Below are the code and all the weights of a small trained network. Each question names an input and a class and asks about switching units off, where a switched-off unit gives its printed mean instead of its output.

import numpy as np


def w(rows, s, z=0):
    codes = np.array(rows[::2]) - 128.0
    scale = np.full(codes.shape[1], s)
    scale[-1] = z or s
    return codes * scale


def norm(h):
    return h / np.sqrt((h * h).mean(-1, keepdims=True) + 1e-5)


def f(y):
    return y / 2 * (1 + np.tanh(0.7978845608 * (y + 0.044715 * y**3)))


def log_softmax(a):
    a = a - a.max(-1, keepdims=True)
    return a - np.log(np.exp(a).sum(-1, keepdims=True))


def net(x, mask):
    res = np.array(x, float).reshape(1, 8) / 4 @ E
    u = 0
    for l in range(3):
        y = f(norm(res) @ A[l][:, :-1].T + A[l][:, -1])
        res = res + np.where(mask[u : u + 3], y, B[l][:, -1]) @ B[l][:, :-1]
        u += 3
    return log_softmax(norm(res)[-1] @ U[:, :-1].T + U[:, -1])


A, B = {}, {}
E = w([
[158,197,55,53],'x0',
[130,130,128,139],'x1',
[250,126,133,82],'x2',
[128,130,112,169],'x3',
[128,119,106,139],'x4',
[129,118,119,111],'x5',
[128,122,112,138],'x6',
[96,26,173,166],'x7',
],0.011)
A[0] = w([
[40,73,113,88,151],'L0N0',
[20,204,95,106,2],'L0N1',
[254,104,150,145,72],'L0N2',
],0.014,0.0027)
B[0] = w([
[145,184,164,241,204],'L0N0',
[58,117,4,4,221],'L0N1',
[233,17,54,107,255],'L0N2',
],0.011,0.0062)
A[1] = w([
[60,146,108,128,254],'L1N0',
[25,138,222,87,183],'L1N1',
[5,62,111,178,53],'L1N2',
],0.013,0.0027)
B[1] = w([
[3,132,174,105,218],'L1N0',
[121,142,118,232,193],'L1N1',
[182,166,166,153,253],'L1N2',
],0.016,0.0054)
A[2] = w([
[138,11,165,124,36],'L2N0',
[251,153,59,133,250],'L2N1',
[159,213,121,180,84],'L2N2',
],0.019,0.0012)
B[2] = w([
[121,5,81,77,179],'L2N0',
[163,192,209,144,251],'L2N1',
[76,126,135,68,156],'L2N2',
],0.022,0.015)
U = w([
[9,167,127,147,234],'0',
[218,104,176,129,245],'1',
[75,175,23,75,91],'2',
[211,231,118,110,1],'3',
[60,90,196,240,9],'4',
[147,19,97,142,139],'5',
],0.016,0.0033)

Each question gives the input, the list of numbers given to net, and the class t.
The units are the neurons (one row each of A and B). Each row of codes is followed by its name. A weight is (code - 128) times the scale printed after its matrix; where a second scale follows, it is the last column's (A, B and U).
mask holds one flag per neuron, layer by layer. A switched-off neuron (its flag False) gives its mean, the last column of its row in B, instead of its output. The means were averaged over made-up inputs and are rounded, as every weight is.
A unit's drop is (log p(t) with every unit on - log p(t) with that unit switched off) / (log p(t) with every unit on - log p(t) with every unit switched off).
The circuit of an input: a set's keep is (log p(t) with only the set's units on - log p(t) with every unit switched off) / (log p(t) with every unit on - log p(t) with every unit switched off). Starting from all 9 units, units are removed one at a time, each time the one whose removal leaves the highest keep (on an exact tie, the one counted first), for as long as the keep stays at least 0.8.
circuit, biggest first: the units of the circuit, biggest drop first
top k neurons: the k neurons with the biggest drops, biggest first
k most important neurons of layer l: the k neurons of layer l with the biggest drops, biggest first
drop of u: that unit's drop, to one decimal
input [1,5,-4,2,6,-4,2,-2], class 2: circuit, biggest first	(L0N1)
input [-3,-4,3,-4,-5,4,5,8], class 5: top 2 neurons	(L2N0; L2N1)
input [-6,1,-2,3,-5,3,-7,-4], class 0: circuit, biggest first	(L0N2; L2N1)
input [-4,-7,-3,4,-4,-3,4,0], class 0: 2 most important neurons of layer 2	(L2N2; L2N1)
input [8,-5,-2,7,-1,3,-6,-7], class 2: circuit, biggest first	(L2N1; L0N2; L0N1)
input [-2,2,0,-3,-7,8,-8,1], class 4: circuit, biggest first	(L0N2; L1N1)
input [-5,-2,-2,2,-3,3,-1,-3], class 0: circuit, biggest first	(L0N2; L2N1)
input [-2,6,-2,8,-3,7,-4,0], class 0: top 2 neurons	(L0N2; L2N2)
input [4,-6,0,5,4,0,2,-3], class 2: top 2 neurons	(L0N2; L2N1)
input [-4,-6,1,2,5,0,-3,3], class 5: top 2 neurons	(L2N1; L0N1)
input [-4,-4,-4,1,-6,-2,0,-2], class 0: top 2 neurons	(L2N2; L2N1)
input [6,7,-1,-8,6,-4,-1,-5], class 2: top 2 neurons	(L2N1; L0N2)
input [-4,-7,4,-1,3,-6,5,2], class 5: top 3 neurons	(L2N0; L1N2; L0N0)
input [-5,1,-7,2,-7,-1,-1,-4], class 0: circuit, biggest first	(L0N1)
input [1,8,-1,8,8,0,5,-3], class 2: top 2 neurons	(L0N2; L2N1)
input [0,-1,-3,-6,-2,-2,4,-2], class 0: top 2 neurons	(L1N0; L0N2)
input [2,-8,-4,-4,3,6,-7,-4], class 2: top 2 neurons	(L0N1; L2N1)
input [-5,4,1,4,3,-5,0,3], class 5: top 2 neurons	(L2N1; L2N0)
input [-1,-4,3,7,2,-7,-8,6], class 5: top 2 neurons	(L2N0; L1N2)
input [0,2,-2,8,-6,5,4,-4], class 0: top 2 neurons	(L0N2; L1N0)
input [-8,5,-6,5,-4,4,8,-8], class 0: top neuron	(L2N1)
input [6,6,0,-4,4,1,5,6], class 0: 2 most important neurons of layer 0	(L0N2; L0N0)
input [8,1,-3,-6,8,2,3,8], class 0: drop of L0N1	0.0
input [1,-6,-2,1,5,7,-5,-4], class 2: drop of L0N1	0.2
input [-7,-7,7,5,7,-4,-4,2], class 5: drop of L0N0	0.1
input [7,7,-3,-4,-5,-2,0,-6], class 2: drop of L2N1	0.3
input [1,-4,-4,-8,4,7,-1,-7], class 2: most important neuron of layer 2	(L2N1)
